Each row was made from one walk, in order. Every step used is in the known rows, and no mark comes twice. Write each row's walk.
Each row is shifted at random along 7 fixed directions that mean nothing.
Known rows
pofov, zeloz, zumo, popim, simi, loput, puzel, roso: [  4.8 -22.0  18.3   3.7 -40.1   1.5  -3.9   1.7  -4.2  25.9 -26.2   7.9
  71.4  -0.3   6.5  -7.0 -46.7  -6.4  10.5 -15.1 -11.8  17.8   5.1 -27.0
 -29.3 -34.1 -32.0  32.1 -17.9  -5.2  12.0  27.0 -30.3  -2.8 -15.6  18.1
  -7.5 -18.3   1.5  32.6   5.3]
popim, simi, loput, zeloz, puzel, roso: [-36.3  23.4 -39.5 -11.8 -23.3 -30.8 -20.6  22.1 -39.0 -37.2  21.0   3.2
  64.2  24.9  -2.4  15.0  25.1 -29.6  13.4  49.7 -39.4  10.6 -47.3 -20.4
  23.5  17.6   2.1  24.1   0.2   0.5   5.5 -26.7  43.1   9.5   4.6  14.1
 -39.1  62.0  13.8 -51.8  71.7]
zeloz, zumo, pofov, sivit: [ -2.6 -19.9  30.2  24.8 -23.5  35.0  27.3 -11.5  13.5  20.1  -5.7  -3.6
   0.2  19.2 -14.9 -15.9 -34.6  37.3 -30.4 -60.5  26.2  -3.6  -3.9   3.8
 -20.5   2.3  11.9   4.3  15.8 -30.5  22.3 -11.5 -59.1  26.8  25.8 -12.7
  17.7 -24.6  -3.7  44.2 -51.2]
zeloz, zumo, pofov, popim, simi, loput: [ 15.2 -27.4  19.2   9.5   2.3  -5.6  19.3   5.9 -17.3  -9.5 -13.1  -9.4
  -3.8   0.4 -23.7  -9.5 -10.3  16.2   2.5 -44.3   1.6   4.0 -11.3  -7.6
  -5.8 -17.5  36.2   5.0  -9.0 -11.9  12.7   2.4 -12.2  23.1   5.9  -3.3
   0.2 -15.0  -6.6   1.6 -25.9]
popim, simi, loput, zeloz, zumo, pofov, sivit: [ -3.1  26.0  -8.6  -0.4  -7.9  27.3  -4.0   3.8  52.8  46.9  10.6  11.2
 -43.8  35.7 -42.8 -11.2 -27.9  11.5  29.6 -13.0   0.3  18.3 -11.2 -13.3
   0.0  26.8   3.9 -56.2   3.3  17.8   2.8 -18.6   8.0  -1.7  15.7   7.9
  -9.6  37.8 -21.1  39.6 -23.1]
pofov, sivit, simi, popim, zumo, puzel, loput, zeloz: [ -9.4 -12.8  24.0 -11.0  16.5   9.6 -17.2   5.9   8.8  40.1   6.5  14.5
  -3.1  -8.4   2.6   8.7  -7.2  -5.0  -2.4  -3.7  15.0 -12.1  16.2   0.6
 -23.7  -6.1 -26.5 -25.4  -8.2 -11.0  -0.7 -13.9  17.2  -0.8 -15.9  -9.6
 -19.5 -19.3   3.5  24.1   7.5]
pofov, popim, zeloz, zumo: [ -1.4  -7.4   1.4 -15.4 -39.7  -2.9  -5.1 -12.0 -17.4 -26.7 -42.1   3.8
  13.2 -17.5  -6.2   5.3 -26.9   9.7  -8.7  -4.7 -57.9  15.7 -57.6 -20.7
  17.7 -22.5  14.2  49.0  16.3 -15.6  -1.6  10.7 -10.3  -7.3   1.4  -2.0
   7.0 -20.7  20.5  20.3  27.6]
popim, zeloz, puzel, loput, simi: [ -6.0   0.4   8.9 -13.6 -30.3  -7.5 -11.2 -11.0   3.3  -3.5   9.1  14.7
  48.1   1.9  -7.4  -1.7  28.9 -26.6   3.8  49.6  -7.5   8.3  -9.1 -28.8
   8.9  17.6  -8.9  15.3  16.7  -0.8 -26.6   3.5  25.1 -11.3   3.8  20.7
   1.8  29.6  13.3 -27.1   8.0]
pofov, sivit, popim, simi, loput, puzel, zeloz, zumo: [ -8.2 -27.1  21.9  -6.0  -8.0  -3.8   2.4   7.4  14.9   8.2  17.8  14.0
   3.6  13.1 -32.8  12.6   9.9  32.0  14.2 -16.3 -17.4 -13.9 -29.4  -6.9
   7.1   5.4  38.5   7.5  19.5 -12.8  18.3 -34.1  15.4  21.4  -1.5  10.1
   7.9  13.9   9.1   5.3 -10.5]
roso, simi, popim, zeloz, zumo: [-25.1   1.1  16.5  21.5   4.3  21.3  36.5   0.5 -22.8  10.7  24.0  -9.2
  -6.5   7.4  15.4   5.8  -7.3  34.2 -26.0 -10.3  13.7 -11.4   6.2  -6.7
  -7.3 -21.7  24.9  -3.2  11.7  -8.4  19.5 -22.4 -28.6  16.3  -2.0  -8.8
  -5.1 -13.2   8.9 -14.1  -3.8]
loput, simi, popim, zeloz, puzel, roso: [ 26.3 -23.0  30.3 -57.3 -25.2 -31.0 -31.7 -10.3  22.8  -8.9  13.7  30.3
  19.4 -11.4 -38.7  24.3  45.7  -3.5  51.5  61.7 -11.0  16.7  -9.7 -12.5
  22.5  42.8 -11.0 -11.1  28.4  10.0 -21.2 -27.4  53.1 -24.5  -7.1  20.8
  18.9  55.4  20.0 -21.5  10.0]
loput, puzel, roso, simi, popim, zeloz, zumo: [ 14.6 -26.5  70.5 -58.0 -69.2 -11.1 -37.7 -13.2  36.9 -30.2  21.1  30.3
  21.9 -22.5  -2.1  -0.1  42.6 -12.8  18.6  76.0 -28.7  18.1  -8.1  -2.2
  19.3  17.6  12.1   0.3  24.0 -29.8 -31.0   1.5   9.8 -44.6   0.4  35.1
  32.4  28.2  26.0 -14.1 -20.7]
zumo, zeloz, puzel, roso, loput: [ 30.1 -22.5   4.1 -26.4 -20.8 -31.2   0.8 -15.4  28.4  -6.7 -17.1  17.3
  21.1  -7.6 -43.7  23.3  10.7  -5.8  59.5   7.3 -22.1  19.2  -4.5   1.7
  14.4  25.7 -24.7  30.1  -7.8  34.3 -12.5  -1.9  35.5  -5.5 -11.9  14.2
  35.3   5.0  13.6  -1.0  26.9]
zumo, popim, simi, loput, puzel, roso: [  5.9  19.7 -48.7   7.6  48.3   3.9  -3.5  12.6 -14.0   5.3  -4.8 -11.1
   3.5   7.8   2.0   6.7 -10.3  -5.7  33.0   5.1   8.6   1.3  12.4  -1.0
  -2.2  -6.5 -41.3 -14.6 -38.0  30.7   0.6   5.1  15.8   8.3  -5.4 -16.0
 -24.7  11.0 -26.0 -11.8  37.1]
popim, zumo, puzel, zeloz: [  4.8   7.5 -17.2   2.3 -18.1 -10.9  25.3   4.8   7.9 -20.2  10.6  -3.8
 -31.5  21.3   3.7  -4.4  37.0  -2.8   1.6 -15.6 -18.5  -2.5  -7.1  23.8
  33.1  38.1  31.2  -6.2  -8.4  10.6 -35.9  22.6  13.8   8.0   9.9  -5.3
  -0.6   0.3  -0.9  -4.1 -24.2]
sivit, simi, popim, zumo, pofov, zeloz, puzel, roso: [ 24.8  22.9 -34.8  20.4  20.0   2.7  14.7   0.8  -0.1  36.9 -19.1  -4.9
 -14.0   8.6   8.5 -10.3 -49.4   5.1  10.8 -52.7  26.6  15.6  34.1   2.6
 -22.8  -8.1 -39.6 -10.3 -18.2  37.6  14.7  15.7 -12.0   9.9 -24.0  -6.3
 -23.3 -15.0 -11.6  31.3  -8.9]
sivit, simi, loput, puzel, roso: [ 24.0  -5.9  -3.0 -32.1  -5.7   5.2  -5.8  -6.8  21.4 -21.9  10.7  17.2
  19.7  25.1 -28.8   5.0  23.9  -6.2  48.0   5.9 -10.3  10.1  20.9 -11.8
  15.4  17.4 -30.5  -8.4 -34.5  15.7 -19.8  -3.5  12.3  10.3  -2.4   2.7
 -10.7  26.5 -16.1   0.3  -0.9]
loput, puzel, roso, simi, popim, zeloz: [ 32.2 -53.6  63.9 -46.1 -42.0  13.3  25.1 -37.3  32.0  -0.9 -13.9  30.3
  15.9  18.6 -48.0  36.2   5.2  33.0  53.0   6.8 -23.9  10.1   8.5  -2.7
  13.9   7.7  -6.4   6.4  -2.5  35.2  -5.5  -2.9 -14.6 -11.8 -19.2  14.0
  30.3 -11.2  13.7  17.8 -28.8]
puzel, zeloz, zumo, popim, simi, loput: [-27.4  32.4 -34.2  37.5  34.1  -3.0  -0.2  26.1 -36.4 -35.9   7.5 -35.8
 -14.8  -1.2  49.2 -21.2  10.0 -27.0 -38.5   5.0   9.2 -12.6  -3.2   9.1
  -6.3 -30.7  34.9   1.7 -18.5 -28.7 -10.5  33.2  -9.0   6.4  11.4 -11.4
 -39.3   0.5 -18.0 -42.1  18.1]
roso, loput, puzel, simi, popim, zumo: [  1.8  -4.1  47.7 -30.2 -16.0   9.7  -4.9  -1.5  22.0 -15.2  12.0  11.0
  -9.3  -3.8   9.1  -5.4  28.1 -25.4  10.0  49.9   5.0   5.2  19.5  13.4
   3.9 -10.7  -9.8 -16.8 -15.1  -4.6 -27.8  18.7  -0.7 -46.8  -6.7   8.7
   9.1  -9.6   8.0  -1.7 -10.3]
puzel, roso, loput, simi: [ -4.7  18.4 -32.7  -1.1  25.9  15.0  11.5  -7.2  22.8 -16.6   8.6 -11.0
  -4.7  13.5 -11.9  15.3  23.8  -9.0  22.3  36.6   8.4   4.9  18.6  -3.0
  19.2   2.9 -22.9 -12.6 -17.0  15.4 -15.5   0.0  18.8  -2.3   9.1 -15.8
  12.0  19.6 -16.8 -34.9  28.8]
zeloz, puzel, roso, loput, simi, popim, zumo: [-27.6 -18.6  44.0 -15.0 -24.3 -18.7   7.3   8.3 -20.4   4.2  22.8   3.9
  50.5  -9.6   3.8  11.7  24.3  -7.3 -12.6  48.7   3.8  -1.8  -0.4  -7.8
  -6.2 -20.8   2.0  15.3  11.1 -16.6  10.0 -24.4  10.9 -14.5 -18.9  17.2
   6.2   6.1  36.0 -28.9  27.4]
pofov, zeloz, zumo, puzel, roso, simi, loput: [-15.4  -2.9 -30.5  20.3  26.2 -14.7   1.8  15.4 -39.4  -7.4   9.6  -8.1
  35.0 -15.7  25.8   2.3  -1.1   3.0 -12.0 -21.4   7.6 -10.8  13.3   4.8
 -10.9 -15.7 -19.0  18.2 -19.7  -5.5  30.7 -15.3   5.0  24.5   5.0  -6.5
  -5.5  -7.2   2.4 -24.1  43.7]
pofov, zeloz, puzel, loput, simi, popim, zumo: [ 11.6 -34.4  34.5 -11.0  58.2 -25.5 -12.9  23.8 -11.6  12.4  27.5  18.1
 -20.9 -35.6   4.3   8.9  36.7   7.9   9.1   7.9  42.3 -15.7  32.6  18.7
  -7.3  -6.9   6.0 -13.4  10.8 -11.0  -3.7 -20.3  51.0  -4.9 -14.8  -4.9
   4.1  -8.1   8.3 -38.5 -12.7]
sivit, simi, popim, zumo, puzel, roso: [ -5.3  20.9 -13.7  -2.3 -47.4 -12.4  15.9  -2.7 -20.9 -18.6  19.9 -15.5
  21.3  23.9  11.1 -13.5  31.1  -9.2 -15.5   0.5 -23.4   6.6  -3.7 -15.8
  18.6  29.8  16.1 -10.3 -14.7   0.9 -18.2   2.4 -13.5  10.6  -3.5   0.0
 -19.4  21.4   7.6   1.8  -0.9]
loput, puzel, zeloz, zumo, popim, simi: [ 16.7 -45.2  27.6 -11.7 -27.3 -24.5 -15.5  -0.5   0.0  12.6  -3.8  20.0
  22.6 -22.6 -32.8  21.6  11.6  16.2  27.6   7.4 -16.7  -0.9 -33.2 -21.7
   3.8   2.0  19.4  12.1  35.9 -22.3  -0.6 -30.0  28.8  10.0  -2.6  10.6
  25.4   5.6  23.9  -0.7 -11.8]
loput, puzel, simi, popim, zeloz, zumo, pofov, sivit: [ 20.9 -40.2  41.6 -12.2  -4.8   4.9 -13.8  -4.4  13.7   9.5 -23.2  20.1
 -14.6 -18.0 -23.0  11.2 -19.1  29.8  -1.8 -13.1  11.6  -9.7 -11.5  19.6
 -10.0  -1.0   0.8   0.0  34.8 -13.0  22.2 -23.9 -13.5 -13.0   9.8  -3.3
  34.8 -19.2   5.3  28.6 -38.4]
zeloz, puzel, loput, simi, popim, zumo, pofov, sivit: [-13.3 -12.4  15.2   3.0  26.7   1.7 -15.0   3.5 -13.1  28.1 -19.6   6.0
   5.3 -24.5  -1.5   4.2 -23.5   4.9 -29.6   1.5  30.4 -15.1  -8.6  20.3
 -28.9 -25.5 -23.6   3.4  20.2  -8.4  30.5 -24.1   3.0 -10.5  -3.0  -6.6
   6.9 -20.5  18.8   9.2  13.6]
zeloz, puzel, roso, loput: [-23.0  48.6 -31.3  32.5  -7.6  26.5  41.1  -0.1  28.7  32.9  40.1 -24.9
  21.7  50.7   5.7 -12.4 -10.8  -7.5  16.9  -4.2  29.2  16.3  31.7 -12.4
 -12.6  23.4 -34.1 -14.9 -31.6  38.6  -1.1   8.6 -11.5  14.4  -3.2   2.4
 -11.7  26.2 -12.7   5.0  28.1]
pofov, zeloz, zumo, popim, simi: [ 49.9  18.2 -22.4  -4.9  22.9  11.5 -30.4 -14.4  47.8  36.8 -20.0   8.5
 -61.1 -24.9 -17.9 -20.7 -21.7  -5.0  57.5  -3.8   9.7  34.3   5.2 -20.9
   0.9  20.5 -26.4 -49.0  -5.4  12.6 -34.2  29.9  34.1 -21.4   2.9  -6.5
   6.9   7.2 -24.5  29.5 -18.6]
pofov, zeloz, puzel, simi: [ 22.8 -24.4  -3.5  -0.5  -6.9 -12.2  -8.0  -8.1 -14.3 -24.1  -1.2  13.4
  29.3   1.0 -13.5   9.4  16.7   4.3  21.3 -19.7   8.4   2.1  -7.2  -8.8
   8.3  28.1  -8.9  23.0  17.8  -3.5   4.6 -11.5  15.0  13.0  15.9  -5.8
  14.8   7.2   3.0  -9.1  -5.6]
popim, zeloz, zumo, pofov, sivit, simi: [ 16.3  41.9 -23.2  37.3  69.8  26.7 -18.1   1.0  16.2  37.0  21.6  -7.1
 -65.2 -18.1  25.1 -52.7 -14.2  -2.7 -21.7 -26.5  71.4  -1.8  49.3 -14.4
 -25.4  29.0 -23.1 -60.0  -1.1 -31.7 -14.7   1.1  -3.0   7.2  24.4 -15.7
 -28.9   8.0 -38.1  19.9 -49.4]
puzel, roso, simi, popim, zeloz, zumo, pofov, sivit: [ -3.3 -12.9  13.9  37.4  35.9  24.4  17.2  -4.3 -12.8  -7.3 -16.4 -25.4
 -19.9 -15.9  36.0  -8.1 -32.4  31.5 -54.1 -32.6  45.3 -21.6  17.5  43.5
 -27.3 -23.4   7.6   7.4   9.1 -26.9  34.9   8.8 -54.5   5.5  14.1 -23.1
  14.3 -43.9 -12.2  -8.5 -30.2]
sivit, popim, zeloz, puzel, roso, simi: [ 31.5 -20.1   3.9   0.6  37.5   0.6  19.4 -28.5   1.6  36.0  11.0   5.5
  11.8 -15.4 -15.2  15.7  -1.5  33.8  38.2 -17.8  38.0  -6.4  27.8 -14.8
 -11.3  24.8 -40.1  -5.9   7.9  23.1  17.3 -30.2  13.2  23.2 -12.1   0.9
  15.5   1.3   1.3 -10.2  -4.3]
pofov, sivit, zumo, popim, zeloz, puzel: [-25.8  44.4 -50.5  36.2  28.9   9.8 -12.5   1.0 -49.1  13.0 -25.3 -19.1
   3.0 -15.3  48.1 -26.2 -50.9  -8.6 -40.6 -12.1  -1.8  -1.1 -23.8 -15.6
 -16.9  -6.5 -31.1  36.5  -3.1 -11.9  12.9  19.1 -19.6  10.8  -2.9 -12.7
 -33.7 -25.0  -0.4  30.0  44.3]
roso, simi, popim, zeloz, puzel, loput: [ 16.9 -67.4  61.7   2.9 -21.6  -2.2  58.8 -22.7  -6.4  -2.9   3.6   4.7
  35.7  19.4 -31.2  29.1  15.2  44.8  14.3 -39.5   7.2 -16.7   6.6  13.5
  -4.9  -0.5  33.1  39.0   5.9  28.1  15.7  -8.6 -12.6  31.7 -21.1   7.8
  32.3 -32.7  18.4 -26.2 -35.9]
roso, loput, zeloz, zumo, puzel, simi, popim: [  4.2 -25.9  -5.3  -0.9  29.3   4.4  10.6  14.5  -0.6  -7.5 -12.4  -9.5
 -30.1 -13.9  -1.9  43.7  -3.8  16.2  14.1  -1.1   6.9 -15.9  -2.6  45.5
   2.1 -31.0  -3.1  -6.0  -2.7   9.2  22.1 -11.8  22.3   8.3 -10.0 -36.8
  31.5 -41.4  -6.4 -26.5  24.7]

Write each row's walk
[-17.7  12.2 -40.9  35.2  63.5  -7.5  15.2  27.6 -53.9   5.3  -0.5  -7.1
 -15.5  -6.7  35.8  10.5 -27.3  13.9 -27.3 -40.3  22.5 -18.1  32.2  19.3
 -12.7 -37.6  -9.7  10.1 -11.0  12.7  37.3 -16.9 -19.9  17.1  -5.1 -19.3
 -24.4 -30.0  -1.3  -3.9  14.1]  loput, puzel, roso, simi, popim, zumo, pofov, zeloz
[-21.3  -3.4  14.3   7.3 -31.9 -10.7  32.3   6.2 -29.2   7.2  33.4  -1.4
  17.1  26.9   1.5  18.9  16.3  22.9  -8.2  -7.3 -23.4 -11.2  12.7 -14.1
  13.4   8.0  34.8   3.2   3.7  22.6   7.5 -24.6 -32.4  11.7 -12.5   9.5
  -2.8   6.0  13.4   3.2 -13.4]  loput, puzel, roso, simi, popim, zumo, zeloz
[-16.4  -5.4  36.2   6.0  21.0   4.7 -27.3  18.3  23.5 -11.7  38.2  -2.5
 -32.3 -10.4  15.8  -7.4  21.6 -10.7 -29.6   8.7  34.1 -18.7  29.7  20.2
 -20.1 -12.3  28.8 -20.3   8.2 -50.8   3.8 -13.7  -5.6  -0.3   3.8  -1.9
   2.4  -0.9   0.8   4.5 -20.9]  roso, loput, puzel, zeloz, zumo, pofov, sivit, simi, popim
[  3.3   2.5 -10.9  14.6  33.4 -20.6 -17.1  12.5 -13.3  16.0  15.5  -6.7
   3.2 -22.5   5.2  -1.4  14.3 -13.1  -8.8   9.9  30.1  -8.2  15.2 -15.7
  -9.6  10.0   0.7  -5.8  24.0  -1.8  -5.3  -9.5  27.2   6.6   4.7   2.7
   2.4  18.6  -3.6 -20.8  -2.8]  zumo, pofov, popim, zeloz, puzel, loput, simi
[ -7.6 -18.1  -8.8  12.4   9.8   6.6  43.7  10.9 -23.5 -21.8   6.1 -15.7
   3.7  22.5  18.9  13.4   8.7  10.4   0.0 -18.6 -12.9 -14.1  13.3  33.7
  18.3 -10.2  16.7  10.7 -38.0  13.2   4.3  21.7  -5.2  27.5  -3.6 -11.3
  -5.4 -31.4 -23.3 -44.3 -11.9]  popim, zumo, puzel, roso, simi, loput, zeloz
[-25.6  64.1 -39.5  21.4   5.3  28.2 -19.2  -2.3  23.0  35.5   0.5 -13.2
 -21.5  13.2  14.3 -27.8 -35.9 -24.0 -21.8   9.0   4.9   9.6 -17.1 -29.2
 -15.9   1.5  -6.9 -32.7   8.8  -8.4  -4.1   6.6 -14.6  -9.7  11.2   0.4
 -35.2  24.9 -13.6  26.4   9.0]  puzel, loput, zeloz, zumo, pofov, sivit, popim, simi
[ 40.2 -32.0  36.1 -37.2 -31.3 -16.8 -27.6  -8.6  32.4 -17.5 -18.5  21.8
  11.6  -8.1 -18.3 -11.7   4.9 -17.9  27.6   5.8 -11.9  15.5  -2.0  18.4
   6.1  22.0  -9.3   9.0  -5.2 -13.0 -16.9  22.6  19.5 -13.7  -4.5  25.3
   9.0   4.2  -8.1  -0.1 -42.2]  popim, zumo, pofov, sivit, simi, loput, zeloz, puzel, roso
[ 10.7  12.3  -3.6  -4.4  18.0  -8.2 -24.8  -0.7  13.5  29.8  14.6   2.9
  -4.8 -40.8  21.6 -20.5  24.4 -27.1  -8.4  37.5  23.0  -2.3  21.0 -21.1
  -6.3  13.8 -19.1 -26.0  12.9 -20.8 -34.7   9.8  29.6 -12.0   2.6   4.2
   5.1  10.7  -5.4 -14.7  -8.1]  sivit, popim, zeloz, zumo, puzel, loput, simi
[ 21.4  14.9  -2.3 -17.5  -1.8  25.6   5.8 -32.1  40.3  22.6 -16.6   3.2
 -40.0   9.9  -9.1  -1.2 -16.5  19.6  24.7  -2.5  -6.9  12.0  13.9   5.5
   4.8  35.5 -33.8 -30.0 -16.1  40.0  -6.3  14.6 -13.0 -17.5 -12.2  -3.9
  11.7  -5.4  -5.7  48.5  -6.3]  pofov, sivit, zumo, puzel, roso, simi, popim, zeloz
[ 28.2 -25.7  16.8  -9.5  -9.2 -24.6   6.5 -14.6 -16.1 -50.9 -18.0  -2.5
  -1.8   5.7 -21.1  -8.6  24.9   1.3  -0.5 -26.5 -16.3 -11.1 -21.4   6.7
  17.7  26.3  46.3  29.1   8.8  -0.1  -1.8  10.6 -12.9   6.8  13.1  14.4
  10.4   3.9  -9.6  -8.3 -40.0]  zumo, pofov, sivit, popim, zeloz, puzel, simi, loput
[-39.6  12.3   8.1   5.7 -29.1 -21.0   2.1  14.6 -35.2 -32.7  -4.4  -6.5
  11.6 -14.4  18.9  -3.3   7.4 -26.6 -56.8  39.2 -23.9  -0.6 -21.2 -11.7
   5.0 -42.0  47.5  31.3  24.8 -37.3   0.2  -6.2 -22.2 -13.3   7.7  14.3
  -3.5  -0.7  26.4 -23.2  15.2]  roso, loput, simi, popim, zeloz, zumo, pofov
[ 20.4 -38.8  23.4 -17.2  19.2  10.4  14.1 -17.0  17.8   5.4 -48.4  11.6
 -36.0  -5.4 -45.6  25.6 -16.9  35.9   3.2 -28.4   0.9 -13.4 -12.8  33.4
   0.5 -23.1   2.9   1.3  11.0  19.9  16.1 -14.7  -6.6  -7.2  -3.7 -17.6
  32.4 -37.1   5.2  18.6 -22.6]  puzel, loput, simi, popim, zumo, pofov, sivit
[ -5.2  18.5 -26.4  18.4  13.4 -19.8  10.3   7.2 -36.9 -27.3  13.9 -21.0
 -14.0  14.9   8.0 -13.4  23.6   2.8 -14.5 -25.5 -16.9 -19.2 -15.7  -0.8
  20.2  27.5  45.3   9.7  -2.0  14.2   3.7   1.9  -5.7  12.8   6.6   2.2
 -12.5  14.3 -17.2 -14.2  -6.9]  pofov, sivit, popim, zumo, zeloz, puzel, simi, loput
[ 39.8 -32.3  15.2  -9.6  -5.7 -29.0  15.2   2.2  -5.0   1.2 -17.0  21.4
   2.3   1.8 -31.6  -1.5   2.0   5.5  32.2 -46.4   4.9   3.6  11.3   4.7
   0.1   7.8   1.6  10.4  -1.6  27.3   4.2  -2.7  10.3   2.3  -2.6  18.9
   9.6  -5.5  -0.6   8.3 -39.0]  popim, zumo, pofov, zeloz, puzel, simi, loput
[-13.5   0.0   8.7   4.2   7.6  11.7 -19.8  10.4  32.2  -0.5  27.9   6.0
 -25.1   4.5  -3.7  -3.9   8.3   7.0  -8.8  -1.7  14.2 -14.8   5.4  25.9
  -3.4  10.1  14.8 -19.1  13.3 -16.2  14.2 -21.7  -1.9   1.5  23.4   8.7
  18.1  17.9  -4.7   8.4 -20.5]  roso, simi, loput, puzel, zeloz, zumo, pofov, sivit
[ 26.6 -31.9  32.6 -17.1  27.1   4.3 -14.1  -5.7  41.4   9.2  -4.1  11.0
 -49.7 -20.3 -23.9   7.5  -2.3  22.9   5.8 -36.0  18.8 -16.8   4.6  17.5
  -8.2   2.1  18.1  -9.6  25.2 -29.5  -1.9 -19.1  -5.0  13.1   8.0 -10.4
  23.7 -15.7 -11.3  20.8 -46.4]  puzel, loput, zeloz, zumo, pofov, sivit, popim
[ -6.5  23.6 -27.5   4.2 -17.7  26.4   1.8 -12.3  17.8 -55.0 -27.8 -20.6
 -55.5  30.6  -5.2   7.4 -13.1   9.6 -29.9 -25.7 -34.3  -3.2 -33.1  29.3
  19.6 -19.4  48.2   3.2   4.2  -3.0   4.9  17.1 -36.9   7.5   6.6 -24.9
  -0.8  -9.9  -8.3  17.7  -7.2]  puzel, zeloz, zumo, pofov, sivit, simi, popim
[  9.3  -0.9 -16.7   4.0  19.2  -0.8  16.2  -2.6 -14.9 -16.9   0.4 -25.4
  -4.5  -4.3  14.6  -4.0   9.3   4.5   6.8 -17.4  -5.9  -4.2  12.4  18.8
   8.8   1.9  -5.8  -5.6 -40.1  21.8   3.3  22.5  -0.1   7.0  -2.8  -8.7
   5.9 -15.2 -14.4 -12.7  13.6]  pofov, popim, zumo, puzel, roso, simi, loput
[ -3.2  -3.9  -3.5  -2.8  22.0 -26.5   0.2  16.7 -20.3  -6.3  -8.3  12.9
 -23.7  -7.8  -5.0   9.7   9.2  -4.6 -15.8 -19.6  -1.1  -7.7  14.9  -1.5
   1.6 -25.3  24.3   4.4  11.2   4.0  -3.2 -14.1  -0.5  -5.5  -2.4  -0.2
 -12.5  -5.0  11.8   2.7  -8.1]  puzel, loput, simi, popim, zumo, pofov, zeloz
[  5.1 -23.3 -20.1  17.0  17.5   2.0  12.8  12.9 -31.8  14.1 -33.5   6.0
  15.1   0.1 -14.1   9.9 -45.4  19.5  23.7 -42.3 -25.9   4.1 -18.1 -10.2
  -2.9 -42.9  -2.6  33.6 -25.6  17.1  24.7  10.0   4.7  26.8 -15.1  -8.8
  -7.0 -40.2 -10.0  10.6  15.5]  pofov, zeloz, zumo, popim, simi, loput, puzel
[-27.8  23.2 -14.3   6.5  16.3   4.1  13.4  12.9  11.8  29.3   8.2  -7.4
 -25.0   2.2  17.2  11.8   4.8 -20.0  -8.0  24.8   9.9  -5.8  19.4  15.5
  -5.4 -17.5 -14.4 -26.6 -13.7  18.0  -9.1  10.6  18.4 -17.6 -14.9  -6.6
  -7.5 -11.4   9.4   5.2  32.8]  roso, loput, simi, popim, zumo, puzel, zeloz
[-16.2 -15.4  13.9  -3.9 -70.6  -8.4  16.8  -3.8 -19.9  16.5  -8.9  -1.5
  67.3   4.5   1.5  14.3 -10.0  10.1 -21.6  15.2 -25.4   6.4 -21.7 -22.1
  -2.4  -6.6  -1.3  20.7  20.6  -5.8  13.7 -11.0 -22.3   4.0  -8.8   6.8
  11.3   2.0  25.8   6.6  16.0]  loput, simi, popim, zeloz, zumo, puzel, roso
[ 36.1 -52.2  39.1 -19.9  13.7  -9.7 -22.9 -20.4  22.2  24.4 -23.3  18.0
   4.7 -56.2 -15.0  -0.7  12.2   9.6   4.8   8.1  13.6 -10.9  -1.6  -1.2
  -6.9  11.1 -13.7   5.3  24.6 -28.0 -12.3   1.7  30.6  -6.2   0.1  -0.8
  44.5 -26.2   2.9  -1.9 -27.9]  pofov, sivit, popim, zeloz, zumo, puzel, loput, simi
